Below are the code and all the weights of a small trained network. Each question names an input and a class and asks about switching units off, where a switched-off unit gives its printed mean instead of its output.

import numpy as np


def w(rows, s, z=0):
    codes = np.array(rows[::2]) - 128.0
    scale = np.full(codes.shape[1], s)
    scale[-1] = z or s
    return codes * scale


def f(y):
    return np.maximum(y, 0)


def log_softmax(a):
    a = a - a.max(-1, keepdims=True)
    return a - np.log(np.exp(a).sum(-1, keepdims=True))


def net(x, mask):
    res = np.array(x, float).reshape(1, 6) / 4 @ E
    y = f(res @ A[0][:, :-1].T + A[0][:, -1])
    res = res + np.where(mask, y, B[0][:, -1]) @ B[0][:, :-1]
    return log_softmax(res[-1] @ U[:, :-1].T + U[:, -1])


A, B = {}, {}
E = w([
[145,100,146,163,39,254,178],'x0',
[120,130,238,181,140,90,156],'x1',
[51,63,114,183,170,181,165],'x2',
[126,115,171,101,179,191,124],'x3',
[101,129,143,148,78,116,42],'x4',
[72,116,116,138,118,50,178],'x5',
],0.01)
A[0] = w([
[136,130,232,122,131,114,167,224],'N0',
[179,53,180,143,84,239,76,230],'N1',
[87,116,121,183,136,104,117,189],'N2',
[128,155,140,82,111,73,237,180],'N3',
[101,51,105,181,133,139,88,156],'N4',
[112,139,88,129,147,49,188,192],'N5',
[88,83,62,229,109,162,101,192],'N6',
[119,122,112,218,95,100,196,145],'N7',
[106,154,244,146,116,98,130,161],'N8',
[74,35,140,170,89,106,105,254],'N9',
[124,195,209,144,155,164,162,223],'N10',
[147,137,135,113,102,97,46,126],'N11',
[159,132,41,121,168,111,152,204],'N12',
[181,184,86,153,92,120,100,183],'N13',
[86,53,65,139,117,115,142,208],'N14',
[96,134,121,79,134,83,176,160],'N15',
[77,135,126,148,120,176,120,209],'N16',
[167,93,97,83,114,100,187,122],'N17',
],0.011,0.0029)
B[0] = w([
[115,151,167,173,181,227,81,211],'N0',
[221,20,182,102,35,95,121,246],'N1',
[85,126,163,27,145,131,150,182],'N2',
[72,117,254,147,122,139,108,202],'N3',
[131,94,59,108,161,125,172,184],'N4',
[174,117,195,107,94,196,179,213],'N5',
[136,87,58,22,155,53,202,210],'N6',
[52,126,86,120,180,169,155,200],'N7',
[124,175,95,145,205,193,148,215],'N8',
[115,71,121,92,164,160,172,210],'N9',
[141,133,173,115,161,199,76,201],'N10',
[104,211,94,141,123,121,104,183],'N11',
[204,62,145,104,89,122,111,194],'N12',
[140,150,155,248,70,136,61,182],'N13',
[158,86,170,3,94,97,227,200],'N14',
[103,99,151,42,129,89,171,182],'N15',
[158,136,127,60,99,87,194,182],'N16',
[120,85,161,138,122,127,131,167],'N17',
],0.0076,0.012)
U = w([
[109,77,23,42,152,59,217,207],'0',
[117,156,2,208,123,74,58,9],'1',
[176,91,179,139,85,118,77,214],'2',
[41,135,118,210,230,192,126,35],'3',
],0.0085,0.0013)

Each question gives the input, the list of numbers given to net, and the class t.
The units are the neurons (one row each of A and B). Each row of codes is followed by its name. A weight is (code - 128) times the scale printed after its matrix; where a second scale follows, it is the last column's (A, B and U).
mask holds one flag per neuron, in row order. A switched-off neuron (its flag False) gives its mean, the last column of its row in B, instead of its output. The means were averaged over made-up inputs and are rounded, as every weight is.
A unit's drop is (log p(t) with every unit on - log p(t) with that unit switched off) / (log p(t) with every unit on - log p(t) with every unit switched off).
The circuit of an input: a set's keep is (log p(t) with only the set's units on - log p(t) with every unit switched off) / (log p(t) with every unit on - log p(t) with every unit switched off). Starting from the 12 units with the biggest drops (on a tie, the unit counted first), units are removed one at a time, each time the one whose removal leaves the highest keep (on an exact tie, the one counted first), for as long as the keep stays at least 0.8.
units of the circuit, in order: the units of the circuit, biggest drop first
most important unit: the unit with the biggest drop
top k neurons: the k neurons with the biggest drops, biggest first
drop when u is switched off: that unit's drop, to one decimal
input [-4,5,7,-1,3,-6], class 0: most important unit : N6
input [-4,3,-3,2,-5,8], class 3: units of the circuit, in order : (N1 N3)
input [-4,1,-8,-3,6,3], class 1: units of the circuit, in order : (N11 N1 N14)
input [-2,-1,-1,0,-8,4], class 2: units of the circuit, in order : (N3 N6)
input [1,-6,-4,-3,6,4], class 1: top 2 neurons : (N13 N1)
input [-5,1,5,8,0,1], class 3: top 2 neurons : (N6 N1)
input [1,2,0,4,7,3], class 3: units of the circuit, in order : (N14 N8)
input [2,3,7,7,5,-5], class 0: top 2 neurons : (N6 N4)
input [4,6,8,5,-5,-6], class 2: top 2 neurons : (N1 N10)
input [8,2,6,1,-3,-5], class 0: top 2 neurons : (N6 N16)
input [-1,3,-8,3,7,5], class 3: top 2 neurons : (N1 N8)
input [-3,4,-4,3,6,-3], class 3: drop when N1 is switched off : 0.1
input [1,-7,8,-1,7,-6], class 0: drop when N4 is switched off : 0.0
input [4,3,0,-5,-2,0], class 3: most important unit : N7
input [0,-4,-4,8,-3,4], class 2: drop when N1 is switched off : -0.2
input [-6,2,-7,2,3,0], class 1: drop when N11 is switched off : 0.2
